Each row has a name. Each piece below is followed by the name of the row it came from, unless a question asks for something else. Each question is about the rows just above it. Places in a row count from 1.

Columns, left to right: B D G V N X S L
[ 4.74  1.16  0.04 -2.56  1.93 -5.21  7.52  5.03] = q182
[ 0.37 -3.39  0.41  3.18  2.85 -1.28  3.06 -3.17] = q297
[ 1.51  4.40 -3.19  1.29  5.38  2.65  4.47 -4.62] = q162
[ 1.79  1.01 -0.55 -1.94 -2.45 -3.51  5.16  0.48] = q467
[ 0.99 -0.77 -2.66  6.04 -0.09 -3.47  0.80 -4.70] = q281
[-7.51  1.42  4.84  7.46 -6.13 -7.91  5.27  3.07] = q486
[ 3.14  0.09 -5.91  0.98 -0.67  4.00 -2.04 -4.43] = q645
[-6.17  2.66  6.70 -7.67  7.74 -4.59  6.29 -3.91] = q412
[ 5.60  3.49 -1.01 -8.08 -4.14  0.33  1.31  1.33] = q27
[ 1.26 -2.65  3.19  4.58  6.52 -1.71  4.64 -4.94] = q526
[ 3.62  4.31  7.64 -8.81  2.18 -2.83  5.31  0.11] = q552
[ 5.60  3.49 -1.01 -8.08 -4.14  0.33  1.31  2.79] = q324
which: [ 4.58  6.52 -1.71]
q526
Row and place of [2.65] in the named rows:
q162, 6

Columns, left to right: T E H C J W P F
[ 0.34  0.95  0.04  0.00  0.70 -0.46 -0.99 -1.13]  q27
[-6.16  0.87  0.42  1.66  2.08 -3.57 -1.62  0.96]  q412
[ 7.14  1.15  2.85  0.02 -1.04  1.32  0.68  1.14]  q162
[-0.12  1.09  0.63 -2.59 -0.05 -2.87  0.18 -1.68]  q552
[ 1.04  0.86  1.23  3.26 -0.97  2.51 -1.70  1.04]  q182
[-2.12  1.29 -1.33  0.36 -0.80 -0.33  1.76  1.09]  q467
[ 2.84  0.02 -1.04  3.84  0.85  0.48  4.00  1.00]  q297
[-0.28  0.60 -1.16  1.15 -0.68  3.07 -0.93 -1.69]  q486
[ 1.05  1.48  1.54 -3.24 -2.41 -0.55  3.27  0.22]  q324
[-6.16  0.87 -3.75  1.66  2.08 -3.57 -1.62  0.96]  q281
[-2.12  1.29 -1.33  0.36 -0.80 -0.33  1.78 -2.61]  q645
[-0.28  0.60 -1.16  1.15  0.81  1.71 -3.75  0.81]  q526
Which column holds [3.26 0.36 3.84] top down?
C
which: [ 2.85  0.02 -1.04]
q162
Which column holds this, read top down? [ 0.18 -1.70]
P
Where in the named rows is [3.27]?
q324, 7

Columns, left to right: lefig Mimob keni vivas zin Fuf fafar Mozef Gur
[-3.59  0.10  2.52 -1.55 -3.50  5.63  1.24 -2.75  1.85] : q486
[ 0.29 -1.48 -0.97  0.06  1.19 -0.40 -0.93  0.46  0.15] : q412
[ 1.93  3.16  1.44 -0.85 -1.96 -0.05  0.71  1.14 -1.13] : q281
[ 3.49  1.02  0.23  0.11  0.00 -1.54 -2.55  4.23 -2.37] : q27
[-3.59  1.11  2.52 -1.55 -3.50  5.63  3.17 -5.72  2.38] : q162
[ 3.49  1.02  0.23  0.11  1.52  2.79 -1.54 -3.52  2.23] : q526
[ 1.93  7.97  5.95 -3.12 -7.15  3.77  4.50 -1.09 -1.35] : q324
[-3.57 -5.76 -3.94  0.55  3.17  1.63 -1.90 -3.53  2.04] : q467
[-1.68 -3.02 -0.36  1.25  2.02 -0.09 -2.05  0.73  1.43] : q552
[ 5.30  4.18  1.38 -0.67 -1.16 -2.61 -0.57  4.80 -3.32] : q645
Row and place of [-3.94] in the named rows:
q467, 3
which: [-7.15  3.77]
q324

Columns, left to right: U Q Y M K
[ 0.85  1.23  0.02 -1.68 -1.01] : q412
[ 2.53  1.22  2.47  2.06 -3.90] : q552
[ 2.09 -0.21  2.47  2.06 -3.90] : q297
[ 0.49 -0.31  0.64 -1.69  7.36] : q526
[-0.28 -1.34 -0.53  2.45  0.11] : q467
Where in the named rows is [1.23]?
q412, 2
which: [ 2.53  1.22  2.47  2.06 -3.90]
q552
[-0.21  2.47  2.06] with -1 step of 0.01 on every entry:
[-0.22  2.46  2.05]

Columns, left to right: kof sened Gesen dap tegig vara fegun vilov tato zazas
[ 2.57  1.51  1.75  1.78  2.21 -1.67  1.47  1.57 -1.45 -1.02]  q297
[-3.13 -1.20 -2.49  2.74 -3.67 -2.16 -1.33 -0.74 -2.43 -1.78]  q467
[-2.00 -1.06 -0.58 -0.93 -0.70 -1.35 -1.04 -0.85 -1.63 -2.30]  q27
[ 2.74 -2.16 -3.67 -0.74 -2.49 -1.20 -2.43 -1.33 -3.13 -1.38]  q552
[ 4.15  1.23  2.57 -3.18  4.28 -3.40  1.98  1.35 -3.58 -3.78]  q526
[ 2.12  1.16  0.98  0.93  1.33 -5.40  1.03  1.27 -5.15 -3.80]  q162
[ 3.31  1.67  1.25 -5.33  3.07 -1.37  1.06  0.01 -0.15  0.03]  q486
[-3.80 -0.49 -4.45  1.81 -6.33 -2.58 -2.29 -1.26  0.08  2.27]  q645
Which column holds this, read top down? [ 4.15  2.12  3.31 -3.80]
kof
Where in the named rows is [1.47]?
q297, 7
[-1.26] is at row and place
q645, 8
which: [-3.13 -1.20 -2.49  2.74 -3.67 -2.16 -1.33 -0.74 -2.43]
q467
which: [-2.00 -1.06 -0.58 -0.93 -0.70 -1.35 -1.04 -0.85 -1.63]
q27

Columns, left to right: zuko detof pitub bes
[ 8.52  6.48  6.83 -6.89] -> q27
[ 7.17  6.23 -5.33  0.93] -> q526
[-8.53 -8.40 -5.78  2.86] -> q552
[ 6.28  7.64 -5.87  6.22] -> q486
[-3.68 -3.85  2.15 -5.36] -> q467
[-5.15 -2.49  3.71  6.65] -> q645
[-7.26 -8.26 -5.58  6.41] -> q281
[-0.86  1.06 -1.59 -1.83] -> q297
[ 5.80  7.04 -5.87  3.80] -> q162
which: [ 2.15 -5.36]
q467
Which column holds [ 2.15  3.71 -5.58] top down?
pitub
Where in the named rows is [6.23]?
q526, 2
[7.17] with +1 step of 0.01 on every entry:
[7.18]
which: [-5.87  6.22]
q486
which: [ 7.64 -5.87  6.22]
q486

Columns, left to right: dul kulof seva Gam zavo Pag
[ 0.59 -1.08 -2.18  2.03 -0.52 -3.07] -> q467
[ 1.04 -0.20  1.53  1.36 -1.31  6.45] -> q297
[ 0.59 -1.05 -2.18  2.03 -0.52 -0.27] -> q645
[ 0.59 -1.08 -2.18  2.03 -0.52 -0.27] -> q324
[ 5.27  2.28 -6.39  5.85 -0.21 -3.83] -> q162
[ 0.59  0.91 -2.18  2.03 -0.52 -0.27] -> q412
Row and place of [-0.21] in the named rows:
q162, 5
[2.03 1.36 2.03 2.03 5.85] is in which column, read top down?
Gam

Columns, left to right: dak neliv rigaf Nep velog
[ 5.97  6.49  0.56 -3.54  6.32]  q526
[ 0.57  0.46  1.97  1.12 -6.34]  q412
[ 0.59  0.46  0.56  1.12 -6.34]  q297
[-3.54] is at row and place
q526, 4
[1.97] is at row and place
q412, 3

Columns, left to right: nim modon gupul dekiz rifop fosu
[-0.46  1.69  0.13 -6.83 -0.74 -0.13] : q324
[-6.83  0.13  1.69 -0.46  1.67 -0.22] : q526
[ 0.02  1.81  0.58  4.84  1.74 -1.47] : q645
[0.02 1.81 0.58 4.84 1.74 1.70] : q412
[ 0.88  0.25 -1.19  2.24 -0.41  1.41] : q281
[ 0.58  1.74  1.81  4.84  0.02 -0.70] : q27
which: [0.02 1.81 0.58 4.84 1.74 1.70]
q412
[-0.46  1.69  0.13 -6.83] is in which row?
q324
[-0.13 -0.22 -1.47] is in which column, read top down?
fosu
[ 0.25 -1.19] with -1 step of 0.01 on every entry:
[ 0.24 -1.20]
which: [1.81 4.84]
q27

Columns, left to right: dos Sigav ferob Zefo ser
[ 6.22  2.66 -1.27 -3.63 -1.77] : q162
[ 2.53  2.65  3.55  1.27 -8.00] : q645
[-5.45 -4.76 -2.34 -0.62  5.41] : q412
Shift each entry of [-4.76] by -1 times 0.01:
[-4.77]
Where in the named rows is [2.66]?
q162, 2
Which row holds [2.53 2.65 3.55]?
q645
which: [-4.76 -2.34 -0.62  5.41]
q412
[2.53] with +1 step of 0.01 on every entry:
[2.54]
Which column holds this, read top down? [ 1.27 -0.62]
Zefo
Row and place of [-2.34] in the named rows:
q412, 3

Columns, left to right: kive bab vitid dufam nez kavaz dop Notaf zubap
[-0.64 -1.70  1.73 -4.09 -0.98  1.96  6.04  1.17 -0.78]  q182
[ 3.25  2.23  1.73  0.86 -0.98  3.56 -0.30 -2.20  3.29]  q27
[-0.64 -1.70  1.73 -4.09 -0.98  1.96  6.04  1.17  0.11]  q467
Which row holds [-0.64 -1.70  1.73 -4.09 -0.98  1.96  6.04  1.17  0.11]?
q467
Which column holds [-4.09  0.86] top down?
dufam
[-4.09 -0.98  1.96] with +1 step of 0.01 on every entry:
[-4.08 -0.97  1.97]
Row and place of [0.86] in the named rows:
q27, 4

Columns, left to right: Las Gid mol Manem Paz
[ 6.85  6.84 -7.20  2.54  2.34] -> q552
[-3.71 -2.08  1.38  8.64  4.01] -> q412
[ 6.66 -1.99 -7.19  2.48  2.43] -> q526
[-3.71  5.06  1.37  8.46  4.11] -> q467
[ 6.73 -1.91 -7.10 -0.52  0.66] -> q162
[ 0.03 -2.63  3.59 -8.50 -3.15] -> q486
[-1.63 -2.13  6.65 -8.05 -3.02] -> q27
[-3.71  5.12  6.50 -7.97 -3.01] -> q281
[-1.67 -2.09  6.50 -7.98 -2.96] -> q297
[-1.54 -2.05  6.83 -8.06 -2.99] -> q324
[ 6.73 -1.91 -7.14  2.71  2.21] -> q645
[-1.59 -2.11  6.57 -8.02 -3.07] -> q182
[6.83] is at row and place
q324, 3
Which column holds [ 5.06 -1.91 -2.63] top down?
Gid
which: [ 6.73 -1.91 -7.14  2.71  2.21]
q645
which: [ 6.73 -1.91 -7.10 -0.52]
q162
Row and place of [-2.09] in the named rows:
q297, 2

